Below are the code and all the weights of a small trained network. Each question names an input and a class and asks about switching units off, where a switched-off unit gives its printed mean instead of its output.

import numpy as np


def w(rows, s, z=0):
    codes = np.array(rows[::2]) - 128.0
    scale = np.full(codes.shape[1], s)
    scale[-1] = z or s
    return codes * scale


def norm(h):
    return h / np.sqrt((h * h).mean(-1, keepdims=True) + 1e-5)


def f(y):
    return np.maximum(y, 0)


def log_softmax(a):
    a = a - a.max(-1, keepdims=True)
    return a - np.log(np.exp(a).sum(-1, keepdims=True))


def net(x, mask):
    res = np.array(x, float).reshape(1, 4) / 4 @ E
    u = 0
    for l in range(4):
        y = f(norm(res) @ A[l][:, :-1].T + A[l][:, -1])
        res = res + np.where(mask[u : u + 4], y, B[l][:, -1]) @ B[l][:, :-1]
        u += 4
    return log_softmax(norm(res)[-1] @ U[:, :-1].T + U[:, -1])


A, B = {}, {}
E = w([
[176,152,147,120,87,106,125,68],'x0',
[198,102,154,185,51,185,94,196],'x1',
[138,172,89,136,174,186,147,63],'x2',
[147,143,158,124,125,118,3,146],'x3',
],0.014)
A[0] = w([
[111,104,166,115,74,18,91,197,2],'0.n0',
[74,100,130,121,123,95,127,252,70],'0.n1',
[119,87,132,137,95,148,127,254,35],'0.n2',
[95,111,130,150,156,145,78,222,78],'0.n3',
],0.022,0.0078)
B[0] = w([
[252,112,158,82,132,104,125,61,246],'0.n0',
[180,22,112,83,103,167,154,140,238],'0.n1',
[95,242,162,171,123,112,146,162,254],'0.n2',
[154,67,107,62,160,130,103,130,223],'0.n3',
],0.02,0.014)
A[1] = w([
[164,156,150,122,57,67,181,33,100],'1.n0',
[68,110,67,98,210,109,213,2,129],'1.n1',
[50,61,109,134,140,109,95,103,4],'1.n2',
[91,94,155,108,82,68,31,150,74],'1.n3',
],0.026,0.0036)
B[1] = w([
[172,131,150,66,115,108,137,104,230],'1.n0',
[55,250,114,83,170,86,176,115,252],'1.n1',
[117,151,131,83,71,130,129,83,138],'1.n2',
[210,89,139,130,102,100,97,146,142],'1.n3',
],0.025,0.026)
A[2] = w([
[112,134,84,82,201,201,80,141,83],'2.n0',
[142,135,141,141,187,126,43,196,2],'2.n1',
[121,153,138,176,102,133,2,120,146],'2.n2',
[138,148,131,149,110,183,154,181,166],'2.n3',
],0.038,0.004)
B[2] = w([
[161,130,169,18,114,54,189,119,254],'2.n0',
[139,172,136,46,173,148,142,86,232],'2.n1',
[146,2,97,170,87,101,118,147,198],'2.n2',
[67,148,128,199,160,145,116,172,231],'2.n3',
],0.022,0.0074)
A[3] = w([
[63,49,53,133,144,148,243,200,174],'3.n0',
[249,113,159,90,45,107,133,99,252],'3.n1',
[69,71,109,204,44,175,185,205,90],'3.n2',
[65,155,157,151,85,9,205,202,224],'3.n3',
],0.019,0.0019)
B[3] = w([
[150,104,114,207,48,121,117,222,145],'3.n0',
[91,62,124,147,147,186,117,214,252],'3.n1',
[145,162,151,205,92,234,98,137,141],'3.n2',
[138,50,182,99,208,232,248,150,182],'3.n3',
],0.014,0.03)
U = w([
[226,41,162,90,112,129,62,122,229],'0',
[94,126,121,254,117,147,81,152,6],'1',
[91,212,144,104,168,86,133,93,200],'2',
],0.013,0.0023)

Each question gives the input, the list of numbers given to net, and the class t.
The units are the neurons (one row each of A and B). Each row of codes is followed by its name. A weight is (code - 128) times the scale printed after its matrix; where a second scale follows, it is the last column's (A, B and U).
mask holds one flag per neuron, layer by layer. A switched-off neuron (its flag False) gives its mean, the last column of its row in B, instead of its output. The means were averaged over made-up inputs and are rounded, as every weight is.
A unit's drop is (log p(t) with every unit on - log p(t) with that unit switched off) / (log p(t) with every unit on - log p(t) with every unit switched off).
The circuit of an input: a set's keep is (log p(t) with only the set's units on - log p(t) with every unit switched off) / (log p(t) with every unit on - log p(t) with every unit switched off). Starting from the 12 units with the biggest drops (on a tie, the unit counted first), units are removed one at a time, each time the one whose removal leaves the highest keep (on an exact tie, the one counted first), for as long as the keep stays at least 0.8.
units of the circuit, in order: the units of the circuit, biggest drop first
k most important neurons: the k neurons with the biggest drops, biggest first
top k neurons in layer l: the k neurons of layer l with the biggest drops, biggest first
drop of u: that unit's drop, to one decimal
input [-4,0,0,-3], class 1: 4 most important neurons	(1.n1 0.n0 1.n0 2.n3)
input [-7,1,5,4], class 0: most important neuron	(1.n1)
input [7,-6,-1,5], class 0: 3 most important neurons	(1.n3 1.n0 2.n3)
input [-6,5,-4,-2], class 1: 3 most important neurons	(0.n2 1.n0 0.n1)
input [-3,-1,-2,-3], class 1: 3 most important neurons	(0.n0 1.n1 1.n0)
input [4,4,5,-2], class 0: 3 most important neurons	(1.n1 0.n2 0.n3)
input [0,7,2,-3], class 1: 2 most important neurons	(1.n1 0.n0)
input [-7,2,-3,-6], class 1: 2 most important neurons	(0.n2 1.n1)
input [-8,-6,-2,2], class 0: 2 most important neurons	(0.n1 1.n1)
input [-4,3,3,-5], class 1: 2 most important neurons	(0.n0 1.n1)
input [-4,5,3,-6], class 1: 2 most important neurons	(0.n0 1.n1)
input [-5,6,-2,-4], class 1: top 2 neurons in layer 0	(0.n2 0.n1)
input [-3,2,-1,3], class 0: drop of 2.n2	0.0
input [-8,-6,-3,-2], class 0: units of the circuit, in order	(0.n1)
input [-4,8,8,-4], class 1: drop of 0.n0	0.3
input [-3,2,-1,5], class 0: drop of 1.n1	0.2
input [-8,-2,4,5], class 0: drop of 1.n2	0.1
